Below is a small trained network, with its code and all its weights. Each question gives an input and a target symbol and asks what happens when units are switched off, that is, made to give their printed mean instead of their output.

import numpy as np


def w(rows, s, z=0):
    codes = np.array(rows[::2]) - 128.0
    scale = np.full(codes.shape[1], s)
    scale[-1] = z or s
    return codes * scale


def f(y):
    return y / 2 * (1 + np.tanh(0.7978845608 * (y + 0.044715 * y**3)))


def softmax(a):
    e = np.exp(a - a.max(-1, keepdims=True))
    return e / e.sum(-1, keepdims=True)


def log_softmax(a):
    a = a - a.max(-1, keepdims=True)
    return a - np.log(np.exp(a).sum(-1, keepdims=True))


def net(x, mask):
    ids = ['βγδεζηθμξτφψω'.index(c) for c in x.split()]
    T = len(ids)
    res = E[ids] + P[:T]
    r = res
    for j in range(2):
        rows = slice(4 * j, 4 * j + 4)
        q, k, v = (r @ M[0][rows].T for M in (Q, K, V))
        z = softmax(np.where(np.tri(T) > 0, q @ k.T / 4**0.5, -1e9)) @ v
        o = O[0][rows]
        res = res + np.where(mask[j], z, o[:, -1]) @ o[:, :-1]
    y = f(res @ A[0][:, :-1].T + A[0][:, -1])
    res = res + np.where(mask[2:14], y, B[0][:, -1]) @ B[0][:, :-1]
    return log_softmax(res[-1] @ U[:, :-1].T + U[:, -1])


Q, K, V, O, A, B = {}, {}, {}, {}, {}, {}
E = w([
[62,111,231,49],'β',
[83,113,35,163],'γ',
[162,45,79,251],'δ',
[52,156,107,134],'ε',
[117,98,184,247],'ζ',
[96,127,103,175],'η',
[189,129,205,114],'θ',
[120,140,91,131],'μ',
[99,169,196,146],'ξ',
[106,180,99,25],'τ',
[177,98,38,38],'φ',
[178,137,145,52],'ψ',
[216,157,95,108],'ω',
],0.015)
P = w([
[107,122,145,140],'0',
[112,125,134,118],'1',
[103,43,136,126],'2',
[161,222,168,135],'3',
[104,121,125,124],'4',
[77,1,146,132],'5',
],0.0099)
Q[0] = w([
[198,249,93,76],'head 1',
[138,135,145,190],'head 1',
[211,236,132,151],'head 1',
[172,60,188,100],'head 1',
[122,82,153,116],'head 2',
[95,35,119,115],'head 2',
[128,58,125,125],'head 2',
[123,78,191,124],'head 2',
],0.015)
K[0] = w([
[183,149,86,6],'head 1',
[128,159,180,117],'head 1',
[177,158,151,25],'head 1',
[213,90,157,176],'head 1',
[122,154,193,54],'head 2',
[65,166,186,99],'head 2',
[62,140,208,102],'head 2',
[138,147,157,48],'head 2',
],0.014)
V[0] = w([
[139,141,211,196],'head 1',
[2,195,156,64],'head 1',
[68,168,92,233],'head 1',
[95,93,149,173],'head 1',
[103,109,103,59],'head 2',
[135,171,107,120],'head 2',
[142,76,165,39],'head 2',
[68,76,194,104],'head 2',
],0.0097)
O[0] = w([
[160,81,255,255,187],'head 1',
[45,171,237,56,203],'head 1',
[96,180,107,218,162],'head 1',
[90,120,149,183,173],'head 1',
[50,86,87,103,146],'head 2',
[154,165,136,125,106],'head 2',
[171,23,152,53,191],'head 2',
[41,23,94,136,254],'head 2',
],0.0071,0.0066)
A[0] = w([
[135,112,161,59,149],'neuron 1',
[175,151,240,151,149],'neuron 2',
[48,94,54,150,108],'neuron 3',
[169,186,163,115,254],'neuron 4',
[128,1,127,80,114],'neuron 5',
[166,123,155,174,125],'neuron 6',
[53,99,96,79,164],'neuron 7',
[144,139,40,153,155],'neuron 8',
[241,220,86,179,122],'neuron 9',
[144,110,137,163,115],'neuron 10',
[37,75,53,103,167],'neuron 11',
[143,112,107,195,120],'neuron 12',
],0.0087,0.0097)
B[0] = w([
[178,122,102,153,188],'neuron 1',
[138,47,122,98,216],'neuron 2',
[173,179,110,123,185],'neuron 3',
[218,115,218,115,198],'neuron 4',
[155,90,23,130,251],'neuron 5',
[153,92,88,126,151],'neuron 6',
[69,160,133,125,231],'neuron 7',
[177,254,16,135,147],'neuron 8',
[126,162,240,152,145],'neuron 9',
[132,151,98,108,141],'neuron 10',
[99,180,81,116,245],'neuron 11',
[170,184,67,150,148],'neuron 12',
],0.0067,0.012)
U = w([
[48,64,67,138,147],'β',
[93,217,87,164,71],'γ',
[166,153,76,201,89],'δ',
[3,213,169,161,16],'ε',
[118,90,115,247,63],'ζ',
[97,165,119,192,172],'η',
[190,52,125,125,23],'θ',
[113,172,125,146,254],'μ',
[81,115,253,160,185],'ξ',
[104,186,140,43,37],'τ',
[149,159,82,81,68],'φ',
[159,118,113,86,149],'ψ',
[210,180,124,121,217],'ω',
],0.0068,0.0045)

Each question gives the input, a string of symbols that net reads in full, and the target symbol t.
The units are the heads (4 rows each of Q, K, V and O) and the neurons (one row each of A and B). Each row of codes is followed by its name. A weight is (code - 128) times the scale printed after its matrix; where a second scale follows, it is the last column's (O, A, B and U).
mask holds one flag per unit, heads first, then neurons. A switched-off unit (its flag False) gives its mean, the last column of its rows in O or B, instead of its output. The means were averaged over made-up inputs and are rounded, as every weight is.
A unit's drop is (log p(t) with every unit on - log p(t) with that unit switched off) / (log p(t) with every unit on - log p(t) with every unit switched off).
The circuit of an input: a set's keep is (log p(t) with only the set's units on - log p(t) with every unit switched off) / (log p(t) with every unit on - log p(t) with every unit switched off). Starting from the 12 units with the biggest drops (on a tie, the unit counted first), units are removed one at a time, each time the one whose removal leaves the highest keep (on an exact tie, the one counted first), for as long as the keep stays at least 0.8.
units of the circuit, in order: the units of the circuit, biggest drop first
top k neurons: the k neurons with the biggest drops, biggest first
heads that matter: for each layer, one digit per head in row order, 1 if its drop is at least 0.15 and else 0, layers parted by /
drop of u: that unit's drop, to one decimal
input β ξ ξ β, target ξ: heads that matter => 10
input ω ξ ξ ω, target ω: units of the circuit, in order => head 2; neuron 4
input ω ξ ξ ε, target ξ: top neuron => neuron 5
input φ ζ ω ξ θ, target θ: units of the circuit, in order => head 1; neuron 11; neuron 7
input β θ ξ, target β: units of the circuit, in order => head 2; neuron 4
input γ δ φ, target δ: units of the circuit, in order => head 1; neuron 8
input β ε ψ, target β: heads that matter => 01
input θ τ ξ ξ, target τ: heads that matter => 10
input β β ξ, target β: units of the circuit, in order => head 2; neuron 5
input ε β θ, target β: top 2 neurons => neuron 4; neuron 5
input ξ ε ξ β β β, target β: top 2 neurons => neuron 5; neuron 4
input ε θ ξ η, target ξ: heads that matter => 01
input ε τ ξ ξ, target τ: heads that matter => 10
input ξ ξ ξ δ, target ξ: top neuron => neuron 5
input ω β ξ γ, target ξ: heads that matter => 11
input δ ε ξ, target δ: top 2 neurons => neuron 12; neuron 8
input ε μ ξ θ, target ξ: heads that matter => 01
input η ε ψ ξ φ, target φ: heads that matter => 10
input ξ ε ζ, target ζ: drop of head 1 => 0.9
input β γ ξ β ξ, target ξ: drop of head 1 => 0.2
input ε ω μ ξ, target ω: drop of neuron 11 => -0.1
input ζ ξ ε, target ζ: units of the circuit, in order => head 1
